Below are the code and all the weights of a small trained network. Each question names an input and a target symbol and asks about switching units off, where a switched-off unit gives its printed mean instead of its output.

import numpy as np


def w(rows, s, z=0):
    codes = np.array(rows[::2]) - 128.0
    scale = np.full(codes.shape[1], s)
    scale[-1] = z or s
    return codes * scale


def norm(h):
    return h / np.sqrt((h * h).mean(-1, keepdims=True) + 1e-5)


def f(y):
    return y / 2 * (1 + np.tanh(0.7978845608 * (y + 0.044715 * y**3)))


def softmax(a):
    e = np.exp(a - a.max(-1, keepdims=True))
    return e / e.sum(-1, keepdims=True)


def log_softmax(a):
    a = a - a.max(-1, keepdims=True)
    return a - np.log(np.exp(a).sum(-1, keepdims=True))


def net(x, mask):
    ids = ['ΛΦαδεζημ'.index(c) for c in x.split()]
    T = len(ids)
    res = E[ids] + P[:T]
    u = 0
    for l in range(2):
        r = norm(res)
        for j in range(2):
            rows = slice(3 * j, 3 * j + 3)
            q, k, v = (r @ M[l][rows].T for M in (Q, K, V))
            z = softmax(np.where(np.tri(T) > 0, q @ k.T / 3**0.5, -1e9)) @ v
            o = O[l][rows]
            res = res + np.where(mask[u + j], z, o[:, -1]) @ o[:, :-1]
        u += 2
        y = f(norm(res) @ A[l][:, :-1].T + A[l][:, -1])
        res = res + np.where(mask[u : u + 4], y, B[l][:, -1]) @ B[l][:, :-1]
        u += 4
    return log_softmax(norm(res)[-1] @ U[:, :-1].T + U[:, -1])


Q, K, V, O, A, B = {}, {}, {}, {}, {}, {}
E = w([
[157,150,147,107,110,26,111,60],'Λ',
[149,97,218,69,114,112,55,169],'Φ',
[143,177,79,118,169,47,232,169],'α',
[87,168,112,189,92,47,85,187],'δ',
[120,74,57,91,118,135,37,78],'ε',
[141,45,150,37,74,131,174,146],'ζ',
[119,6,147,168,120,130,166,57],'η',
[14,150,139,90,180,130,154,118],'μ',
],0.021)
P = w([
[85,10,119,102,196,30,88,147],'0',
[97,49,129,113,168,47,98,143],'1',
[87,70,133,104,134,54,106,128],'2',
[85,85,137,110,110,64,120,120],'3',
[89,106,144,109,96,76,123,111],'4',
[87,123,147,112,83,86,135,104],'5',
[90,140,151,113,74,101,145,98],'6',
[92,154,162,114,67,119,152,90],'7',
[96,176,170,112,62,134,165,95],'8',
[95,184,186,121,42,145,185,86],'9',
],0.014)
Q[0] = w([
[172,185,115,120,126,150,101,88],'L0H0',
[2,139,165,62,28,49,148,146],'L0H0',
[167,103,159,41,83,91,146,126],'L0H0',
[132,128,135,127,59,49,146,111],'L0H1',
[31,98,137,42,65,48,176,5],'L0H1',
[88,154,133,157,110,73,153,63],'L0H1',
],0.014)
K[0] = w([
[140,79,113,161,155,149,139,184],'L0H0',
[202,215,122,160,56,255,154,87],'L0H0',
[84,178,110,180,130,174,136,115],'L0H0',
[89,202,149,116,131,209,135,141],'L0H1',
[145,229,209,155,53,160,179,115],'L0H1',
[181,153,148,123,78,225,158,183],'L0H1',
],0.011)
V[0] = w([
[138,140,14,51,130,126,71,171],'L0H0',
[118,66,83,195,123,175,201,198],'L0H0',
[148,88,60,153,108,149,135,2],'L0H0',
[63,106,53,80,173,203,176,81],'L0H1',
[185,124,73,148,94,106,135,77],'L0H1',
[92,191,105,229,162,78,94,128],'L0H1',
],0.015)
O[0] = w([
[240,192,158,173,137,234,190,60,118],'L0H0',
[106,38,141,229,62,160,209,220,2],'L0H0',
[164,19,151,162,236,66,140,87,193],'L0H0',
[90,89,2,114,111,174,172,98,39],'L0H1',
[179,111,111,104,120,24,149,83,33],'L0H1',
[71,159,201,176,114,72,159,41,12],'L0H1',
],0.012,0.0049)
A[0] = w([
[96,79,158,131,124,112,133,140,1],'L0N0',
[160,60,146,127,50,127,136,155,137],'L0N1',
[183,123,155,83,56,102,120,69,82],'L0N2',
[123,69,139,161,101,190,9,75,173],'L0N3',
],0.013,0.0091)
B[0] = w([
[99,235,159,64,140,132,114,217,126],'L0N0',
[95,163,230,141,110,130,106,135,208],'L0N1',
[119,93,183,89,42,156,106,152,174],'L0N2',
[82,134,122,139,246,136,150,200,254],'L0N3',
],0.013,0.0055)
Q[1] = w([
[68,149,155,87,172,107,160,149],'L1H0',
[81,181,105,125,137,86,76,160],'L1H0',
[87,213,204,114,170,152,107,159],'L1H0',
[106,104,253,130,87,203,170,20],'L1H1',
[1,107,169,92,157,143,53,140],'L1H1',
[87,159,183,58,184,119,202,141],'L1H1',
],0.012)
K[1] = w([
[90,141,124,62,92,77,68,156],'L1H0',
[54,132,116,100,141,89,134,164],'L1H0',
[112,131,125,78,64,93,152,141],'L1H0',
[186,249,61,226,160,52,155,94],'L1H1',
[74,147,98,46,82,58,155,177],'L1H1',
[95,158,108,98,110,50,23,118],'L1H1',
],0.013)
V[1] = w([
[145,171,111,102,185,105,175,150],'L1H0',
[144,87,191,92,94,177,139,63],'L1H0',
[61,101,154,72,118,109,101,154],'L1H0',
[106,164,172,71,202,107,251,179],'L1H1',
[142,74,118,101,75,152,147,108],'L1H1',
[80,77,177,150,164,199,57,116],'L1H1',
],0.011)
O[1] = w([
[125,138,124,165,203,86,157,196,165],'L1H0',
[122,34,56,99,44,192,120,224,106],'L1H0',
[181,131,114,186,85,208,155,119,242],'L1H0',
[125,145,18,141,190,171,254,203,255],'L1H1',
[199,105,63,133,118,139,77,101,97],'L1H1',
[98,41,174,86,180,217,24,125,144],'L1H1',
],0.0081,0.0064)
A[1] = w([
[187,137,12,169,195,113,23,182,155],'L1N0',
[176,150,122,198,146,80,111,255,55],'L1N1',
[149,132,149,67,132,64,71,58,62],'L1N2',
[113,195,151,233,152,92,78,99,6],'L1N3',
],0.011,0.0026)
B[1] = w([
[161,116,126,203,4,103,151,123,254],'L1N0',
[154,101,149,102,92,138,158,195,218],'L1N1',
[92,123,59,62,117,169,162,167,210],'L1N2',
[174,113,80,180,114,112,64,57,195],'L1N3',
],0.015,0.005)
U = w([
[136,166,108,45,159,46,73,132,64],'Λ',
[147,219,194,127,219,150,57,255,3],'Φ',
[144,204,127,147,141,77,228,197,64],'α',
[108,168,213,201,59,130,90,80,227],'δ',
[228,123,170,161,195,174,155,51,195],'ε',
[180,98,133,119,43,188,114,157,212],'ζ',
[62,40,170,172,161,47,116,172,94],'η',
[26,178,92,161,162,206,106,119,105],'μ',
],0.0087,0.0039)

Each question gives the input, a string of symbols that net reads in full, and the target symbol t.
The units are the heads (3 rows each of Q, K, V and O) and the neurons (one row each of A and B). Each row of codes is followed by its name. A weight is (code - 128) times the scale printed after its matrix; where a second scale follows, it is the last column's (O, A, B and U).
mask holds one flag per unit, layer by layer, with each layer's heads first. A switched-off unit (its flag False) gives its mean, the last column of its rows in O or B, instead of its output. The means were averaged over made-up inputs and are rounded, as every weight is.
A unit's drop is (log p(t) with every unit on - log p(t) with that unit switched off) / (log p(t) with every unit on - log p(t) with every unit switched off).
The circuit of an input: a set's keep is (log p(t) with only the set's units on - log p(t) with every unit switched off) / (log p(t) with every unit on - log p(t) with every unit switched off). Starting from all 12 units, units are removed one at a time, each time the one whose removal leaves the highest keep (on an exact tie, the one counted first), for as long as the keep stays at least 0.8.
units of the circuit, in order: the units of the circuit, biggest drop first
k most important neurons: the k neurons with the biggest drops, biggest first
top k neurons in layer l: the k neurons of layer l with the biggest drops, biggest first
heads that matter: for each layer, one digit per head in row order, 1 if its drop is at least 0.15 and else 0, layers parted by /
drop when u is switched off: that unit's drop, to one decimal
input ζ ζ α, target ζ: heads that matter	10 / 01
input η δ η η ζ η δ, target δ: 2 most important neurons	L1N3, L0N3
input α Φ δ μ ζ, target μ: units of the circuit, in order	L0H1, L1N0
input δ μ ζ δ Φ, target δ: heads that matter	11 / 01
input ζ α α δ ζ ζ α ε, target α: heads that matter	11 / 01
input η ε Φ, target ε: units of the circuit, in order	L0H0
input ζ δ δ Φ, target δ: heads that matter	11 / 00
input δ ζ η ζ α η ε ε μ Λ, target μ: heads that matter	11 / 00
input α Λ α Λ η ζ, target η: 2 most important neurons	L0N1, L1N2
input Φ μ δ ε δ ε, target δ: heads that matter	01 / 00
input ζ ε δ α α ζ δ μ, target δ: units of the circuit, in order	L0H1, L0N3
input η η α, target η: heads that matter	11 / 01
input α μ Λ η Λ μ Φ ε, target Φ: 2 most important neurons	L0N3, L1N3
input Φ α α μ, target α: units of the circuit, in order	L1H1
input ζ η ζ η α ζ, target α: heads that matter	01 / 01
input δ Φ ζ μ α, target μ: top 2 neurons in layer 1	L1N0, L1N1
input ε μ η ζ δ, target ζ: 2 most important neurons	L1N1, L0N1
input ζ ε α Λ ζ, target Λ: heads that matter	11 / 00
input Λ ζ ε ε η α α ζ δ Λ, target Λ: 2 most important neurons	L1N2, L1N0
input ε δ μ, target δ: units of the circuit, in order	L0H1
input ζ η Λ ζ, target Λ: top 2 neurons in layer 1	L1N1, L1N0
input α η Λ δ α, target δ: drop when L1N0 is switched off	-0.1
input η ζ α α ζ, target α: drop when L1H1 is switched off	1.5
